Here is a tiny trained network, its code and every weight. The questions are about switching its units off for an input and a target symbol, where a switched-off unit gives its printed mean instead of its output.

import numpy as np


def w(rows, s, z=0):
    codes = np.array(rows[::2]) - 128.0
    scale = np.full(codes.shape[1], s)
    scale[-1] = z or s
    return codes * scale


def norm(h):
    return h / np.sqrt((h * h).mean(-1, keepdims=True) + 1e-5)


def f(y):
    return np.maximum(y, 0)


def softmax(a):
    e = np.exp(a - a.max(-1, keepdims=True))
    return e / e.sum(-1, keepdims=True)


def log_softmax(a):
    a = a - a.max(-1, keepdims=True)
    return a - np.log(np.exp(a).sum(-1, keepdims=True))


def net(x, mask):
    ids = ['ΘΠΣΩγζημξτφψ'.index(c) for c in x.split()]
    T = len(ids)
    res = E[ids] + P[:T]
    u = 0
    for l in range(2):
        r = norm(res)
        for j in range(2):
            rows = slice(2 * j, 2 * j + 2)
            q, k, v = (r @ M[l][rows].T for M in (Q, K, V))
            z = softmax(np.where(np.tri(T) > 0, q @ k.T / 2**0.5, -1e9)) @ v
            o = O[l][rows]
            res = res + np.where(mask[u + j], z, o[:, -1]) @ o[:, :-1]
        u += 2
        y = f(norm(res) @ A[l][:, :-1].T + A[l][:, -1])
        res = res + np.where(mask[u : u + 16], y, B[l][:, -1]) @ B[l][:, :-1]
        u += 16
    return log_softmax(norm(res)[-1] @ U[:, :-1].T + U[:, -1])


Q, K, V, O, A, B = {}, {}, {}, {}, {}, {}
E = w([
[82,59,112,97,126,97],'Θ',
[184,219,192,187,187,17],'Π',
[106,62,114,201,172,100],'Σ',
[93,109,73,91,138,114],'Ω',
[177,78,132,81,133,186],'γ',
[106,114,96,18,56,204],'ζ',
[150,133,59,137,139,141],'η',
[88,181,177,161,38,155],'μ',
[114,65,56,96,162,156],'ξ',
[144,80,80,148,169,125],'τ',
[104,123,118,146,81,79],'φ',
[141,90,162,7,62,67],'ψ',
],0.017)
P = w([
[110,54,18,148,82,41],'0',
[118,53,58,140,99,85],'1',
[131,61,81,127,85,127],'2',
[138,65,103,123,94,161],'3',
[123,78,125,109,101,175],'4',
[133,78,156,116,110,198],'5',
[137,61,202,124,120,225],'6',
[146,63,216,130,111,254],'7',
],0.0068)
Q[0] = w([
[168,65,172,147,94,66],'L0H0',
[65,120,87,66,254,97],'L0H0',
[43,97,130,139,166,98],'L0H1',
[177,222,202,86,221,61],'L0H1',
],0.0077)
K[0] = w([
[105,211,220,123,159,116],'L0H0',
[69,136,109,138,69,114],'L0H0',
[184,216,59,74,183,50],'L0H1',
[47,132,2,173,144,54],'L0H1',
],0.0056)
V[0] = w([
[130,103,137,172,155,72],'L0H0',
[84,49,45,132,39,169],'L0H0',
[188,90,74,164,165,2],'L0H1',
[180,119,163,132,107,145],'L0H1',
],0.0076)
O[0] = w([
[145,109,100,164,63,75,185],'L0H0',
[125,15,193,192,49,66,222],'L0H0',
[254,64,133,187,104,225,253],'L0H1',
[222,150,214,126,142,62,114],'L0H1',
],0.0057)
A[0] = w([
[77,46,112,39,95,115,30],'L0N0',
[119,225,127,126,97,82,160],'L0N1',
[125,99,190,199,171,114,159],'L0N2',
[58,38,155,120,155,53,227],'L0N3',
[81,144,127,111,100,38,162],'L0N4',
[134,99,156,156,186,80,153],'L0N5',
[101,148,177,182,191,45,206],'L0N6',
[176,254,226,68,182,166,61],'L0N7',
[243,88,183,176,137,138,69],'L0N8',
[160,232,175,233,76,79,112],'L0N9',
[168,199,146,185,73,119,154],'L0N10',
[193,86,164,123,93,106,178],'L0N11',
[118,52,73,175,138,106,86],'L0N12',
[117,76,111,43,210,101,191],'L0N13',
[112,41,150,88,77,137,54],'L0N14',
[109,213,97,216,173,153,4],'L0N15',
],0.0073,0.0026)
B[0] = w([
[91,187,96,142,141,125,225],'L0N0',
[101,109,1,148,105,221,155],'L0N1',
[119,181,89,93,90,164,195],'L0N2',
[206,77,87,116,128,234,251],'L0N3',
[169,71,75,139,167,217,155],'L0N4',
[45,212,90,65,120,120,175],'L0N5',
[163,121,117,62,125,124,175],'L0N6',
[154,152,120,49,94,243,167],'L0N7',
[137,134,148,81,112,85,241],'L0N8',
[80,153,99,102,133,106,202],'L0N9',
[122,188,66,110,114,173,181],'L0N10',
[115,174,52,149,208,149,249],'L0N11',
[139,103,108,101,95,239,233],'L0N12',
[188,122,190,180,106,110,176],'L0N13',
[166,183,131,165,129,89,253],'L0N14',
[173,170,108,89,140,151,152],'L0N15',
],0.0059,0.0065)
Q[1] = w([
[82,184,168,223,237,25],'L1H0',
[144,151,10,110,147,229],'L1H0',
[42,133,214,142,159,52],'L1H1',
[99,91,150,184,148,112],'L1H1',
],0.012)
K[1] = w([
[143,61,67,177,90,159],'L1H0',
[133,134,223,93,92,181],'L1H0',
[124,93,65,166,132,39],'L1H1',
[129,139,130,124,125,4],'L1H1',
],0.013)
V[1] = w([
[80,140,87,220,136,212],'L1H0',
[154,254,85,119,148,155],'L1H0',
[123,75,123,237,147,183],'L1H1',
[30,175,107,195,60,102],'L1H1',
],0.0093)
O[1] = w([
[67,155,239,51,253,222,117],'L1H0',
[147,240,77,160,178,201,254],'L1H0',
[55,109,140,214,181,82,196],'L1H1',
[147,160,204,167,77,168,36],'L1H1',
],0.011,0.0065)
A[1] = w([
[136,154,255,183,106,229,21],'L1N0',
[171,93,59,134,90,101,230],'L1N1',
[103,42,58,143,104,233,161],'L1N2',
[81,154,178,145,97,146,94],'L1N3',
[63,150,90,185,23,102,148],'L1N4',
[125,210,89,213,117,207,208],'L1N5',
[176,172,152,90,98,69,193],'L1N6',
[141,195,189,167,200,50,63],'L1N7',
[84,121,86,79,131,49,90],'L1N8',
[41,123,206,134,212,97,69],'L1N9',
[154,188,64,156,196,135,182],'L1N10',
[66,198,91,203,92,95,252],'L1N11',
[147,68,142,139,136,66,127],'L1N12',
[49,41,126,98,156,103,237],'L1N13',
[170,118,59,139,110,147,103],'L1N14',
[130,135,146,117,93,217,119],'L1N15',
],0.0097,0.0045)
B[1] = w([
[165,163,200,76,208,101,142],'L1N0',
[172,174,182,96,159,131,218],'L1N1',
[78,186,149,118,85,79,238],'L1N2',
[197,159,90,129,171,140,134],'L1N3',
[184,122,131,138,120,155,156],'L1N4',
[94,68,162,72,121,127,250],'L1N5',
[183,115,172,160,99,176,148],'L1N6',
[118,62,182,150,130,113,133],'L1N7',
[46,126,166,81,159,48,144],'L1N8',
[187,116,96,164,64,96,142],'L1N9',
[90,125,123,210,65,78,234],'L1N10',
[120,2,112,127,148,225,189],'L1N11',
[148,184,109,119,185,205,164],'L1N12',
[176,193,117,108,118,130,199],'L1N13',
[130,112,140,141,146,77,191],'L1N14',
[147,124,174,78,150,167,161],'L1N15',
],0.0098,0.012)
U = w([
[50,73,165,127,94,88,253],'Θ',
[152,189,67,125,146,207,82],'Π',
[86,93,184,227,167,113,209],'Σ',
[3,168,146,155,78,94,160],'Ω',
[87,152,86,31,188,46,103],'γ',
[105,200,176,60,20,115,48],'ζ',
[75,216,152,213,131,103,141],'η',
[149,137,234,109,198,175,105],'μ',
[24,59,104,85,184,128,127],'ξ',
[153,86,128,172,240,152,117],'τ',
[121,142,196,208,73,137,174],'φ',
[212,72,129,123,68,87,150],'ψ',
],0.014,0.0041)

Each question gives the input, a string of symbols that net reads in full, and the target symbol t.
The units are the heads (2 rows each of Q, K, V and O) and the neurons (one row each of A and B). Each row of codes is followed by its name. A weight is (code - 128) times the scale printed after its matrix; where a second scale follows, it is the last column's (O, A, B and U).
mask holds one flag per unit, layer by layer, with each layer's heads first. A switched-off unit (its flag False) gives its mean, the last column of its rows in O or B, instead of its output. The means were averaged over made-up inputs and are rounded, as every weight is.
A unit's drop is (log p(t) with every unit on - log p(t) with that unit switched off) / (log p(t) with every unit on - log p(t) with every unit switched off).
The circuit of an input: a set's keep is (log p(t) with only the set's units on - log p(t) with every unit switched off) / (log p(t) with every unit on - log p(t) with every unit switched off). Starting from the 12 units with the biggest drops (on a tie, the unit counted first), units are removed one at a time, each time the one whose removal leaves the highest keep (on an exact tie, the one counted first), for as long as the keep stays at least 0.8.
circuit, biggest first: the units of the circuit, biggest drop first
most important unit: the unit with the biggest drop
top k neurons: the k neurons with the biggest drops, biggest first
k most important neurons of layer l: the k neurons of layer l with the biggest drops, biggest first
which heads matter: for each layer, one digit per head in row order, 1 if its drop is at least 0.15 and else 0, layers parted by /
input ζ γ ξ ζ Ω Σ Ω, target ζ: which heads matter : 10 / 10
input Π Π ψ η, target ψ: circuit, biggest first : L1H0
input Π Π γ ξ Σ, target γ: which heads matter : 11 / 01
input Σ Σ Θ Θ, target Θ: circuit, biggest first : L0H0; L1H0
input ψ ξ τ γ ζ Π Π Σ, target Π: circuit, biggest first : L1H0; L1H1
input ζ Σ γ Θ ξ Θ φ ξ, target γ: top 2 neurons : L1N10; L1N13
input τ Σ τ, target τ: top 3 neurons : L1N10; L1N5; L1N12
input ζ ξ ξ γ Ω Θ, target γ: which heads matter : 00 / 11
input Σ ξ φ Π ψ, target Π: circuit, biggest first : L1H0; L0N5
input η Σ τ τ η ξ, target ξ: circuit, biggest first : L1N1; L1H0
input ζ ζ Θ φ φ τ η η, target ζ: circuit, biggest first : L1H0; L1N2; L1N11
input ζ η γ η, target γ: which heads matter : 00 / 11
input η ψ ψ ζ, target ζ: which heads matter : 01 / 00
input ζ Π Σ, target Π: circuit, biggest first : L1H1
input μ ξ ξ, target μ: circuit, biggest first : L1H0; L1H1
input μ τ ψ τ, target ψ: which heads matter : 00 / 10
input Θ ψ Σ Θ ψ, target ψ: which heads matter : 00 / 10
input Σ Σ ξ, target ξ: top 4 neurons : L1N10; L1N2; L0N12; L1N1
input Π ζ Ω ξ ξ γ τ, target γ: circuit, biggest first : L1H1; L0H1
input Θ Π Π μ μ, target μ: circuit, biggest first : L1H1; L1N0
input ξ ξ μ Σ η Σ, target μ: which heads matter : 00 / 10
input Π Ω Σ Ω γ γ τ, target γ: which heads matter : 00 / 01
input ζ ξ Π η Θ Π, target Π: most important unit : L0N7
input Π μ ξ, target μ: which heads matter : 10 / 01
input τ Θ ξ Ω, target Ω: 3 most important neurons of layer 1 : L1N2; L1N11; L1N5
input ξ ξ ψ Σ Π ψ ξ, target ψ: which heads matter : 10 / 10
input η ψ Θ ζ Θ ζ η Σ, target ζ: top neuron : L1N2
input ξ ξ Π, target ξ: top 3 neurons : L0N12; L0N3; L0N9
